Below are the code and all the weights of a small trained network. Each question names an input and a class and asks about switching units off, where a switched-off unit gives its printed mean instead of its output.

import numpy as np


def w(rows, s, z=0):
    codes = np.array(rows[::2]) - 128.0
    scale = np.full(codes.shape[1], s)
    scale[-1] = z or s
    return codes * scale


def f(y):
    return y / 2 * (1 + np.tanh(0.7978845608 * (y + 0.044715 * y**3)))


def log_softmax(a):
    a = a - a.max(-1, keepdims=True)
    return a - np.log(np.exp(a).sum(-1, keepdims=True))


def net(x, mask):
    res = np.array(x, float).reshape(1, 7) / 4 @ E
    y = f(res @ A[0][:, :-1].T + A[0][:, -1])
    res = res + np.where(mask, y, B[0][:, -1]) @ B[0][:, :-1]
    return log_softmax(res[-1] @ U[:, :-1].T + U[:, -1])


A, B = {}, {}
E = w([
[99,59,80,81,124,135,190,58],'x0',
[106,168,131,108,170,101,146,183],'x1',
[163,103,101,173,68,71,140,114],'x2',
[136,172,68,35,96,167,106,141],'x3',
[139,112,198,156,48,244,108,129],'x4',
[117,127,126,123,132,147,206,136],'x5',
[178,135,63,109,110,157,170,238],'x6',
],0.011)
A[0] = w([
[144,138,115,42,236,127,165,90,213],'N1',
[178,192,134,46,218,117,120,183,209],'N2',
[60,98,112,164,123,140,171,78,225],'N3',
[158,136,165,144,88,113,80,165,87],'N4',
[87,202,119,59,159,161,111,179,113],'N5',
[209,98,114,49,34,200,113,112,168],'N6',
[141,130,225,225,101,121,58,66,142],'N7',
[137,136,216,212,140,72,34,69,254],'N8',
[67,79,161,127,229,107,224,59,172],'N9',
[210,85,82,188,92,105,145,175,189],'N10',
[138,168,233,216,86,149,116,51,153],'N11',
[145,89,123,90,40,227,157,63,140],'N12',
[86,155,140,192,161,104,4,86,191],'N13',
[254,160,79,128,77,98,159,123,212],'N14',
],0.0089,0.0043)
B[0] = w([
[34,142,78,81,185,89,175,122,238],'N1',
[70,220,111,37,125,127,129,220,249],'N2',
[129,44,171,153,165,187,209,69,193],'N3',
[100,123,135,213,134,81,187,79,155],'N4',
[79,130,176,94,136,166,87,210,213],'N5',
[193,224,112,151,138,254,95,85,207],'N6',
[88,27,236,179,77,63,47,140,219],'N7',
[218,62,188,125,142,23,61,42,242],'N8',
[95,47,68,91,115,74,177,65,247],'N9',
[220,155,90,222,85,133,178,157,186],'N10',
[129,33,226,139,66,160,115,129,217],'N11',
[161,126,93,113,186,217,92,19,208],'N12',
[205,87,147,66,207,39,25,132,210],'N13',
[173,154,96,178,119,152,135,152,198],'N14',
],0.0068,0.012)
U = w([
[150,36,253,159,73,149,79,105,90],'0',
[204,172,61,203,77,103,187,248,247],'1',
[61,76,87,108,164,110,254,87,86],'2',
[36,184,140,60,136,175,110,233,28],'3',
[144,156,118,112,125,254,94,85,139],'4',
[161,160,126,89,196,60,48,138,99],'5',
],0.0095,0.0011)

Each question gives the input, the list of numbers given to net, and the class t.
The units are the neurons (one row each of A and B). Each row of codes is followed by its name. A weight is (code - 128) times the scale printed after its matrix; where a second scale follows, it is the last column's (A, B and U).
mask holds one flag per neuron, in row order. A switched-off neuron (its flag False) gives its mean, the last column of its row in B, instead of its output. The means were averaged over made-up inputs and are rounded, as every weight is.
A unit's drop is (log p(t) with every unit on - log p(t) with that unit switched off) / (log p(t) with every unit on - log p(t) with every unit switched off).
The circuit of an input: a set's keep is (log p(t) with only the set's units on - log p(t) with every unit switched off) / (log p(t) with every unit on - log p(t) with every unit switched off). Starting from the 12 units with the biggest drops (on a tie, the unit counted first), units are removed one at a time, each time the one whose removal leaves the highest keep (on an exact tie, the one counted first), for as long as the keep stays at least 0.8.
circuit, biggest first: the units of the circuit, biggest drop first
unit that matters most: the unit with the biggest drop
k most important neurons: the k neurons with the biggest drops, biggest first
drop of u: that unit's drop, to one decimal
input [1,-4,-7,4,5,-3,-3], class 4: unit that matters most : N6
input [7,6,5,3,-8,-7,6], class 1: circuit, biggest first : [N10; N14]
input [1,-5,3,6,4,8,-6], class 4: 2 most important neurons : [N12; N6]
input [0,8,0,3,-1,3,-7], class 2: circuit, biggest first : [N9; N1]
input [-7,3,2,7,-8,0,7], class 3: 2 most important neurons : [N2; N5]
input [4,-8,-4,4,0,6,-7], class 2: 2 most important neurons : [N9; N3]
input [0,-4,-7,8,0,-8,4], class 3: 3 most important neurons : [N2; N5; N8]
input [-8,8,7,-4,-7,-8,4], class 1: 2 most important neurons : [N10; N14]
input [8,2,-2,-1,0,-4,8], class 1: 2 most important neurons : [N10; N9]
input [7,5,-2,-2,-3,-8,-7], class 2: 2 most important neurons : [N9; N3]
input [3,-7,-1,1,-4,-3,1], class 2: drop of N2 : 0.1
input [-5,-2,-4,2,5,6,2], class 4: drop of N12 : 0.1
input [5,1,6,-1,6,2,4], class 4: drop of N12 : 0.2
input [6,-4,-4,0,2,5,-6], class 2: circuit, biggest first : [N9]
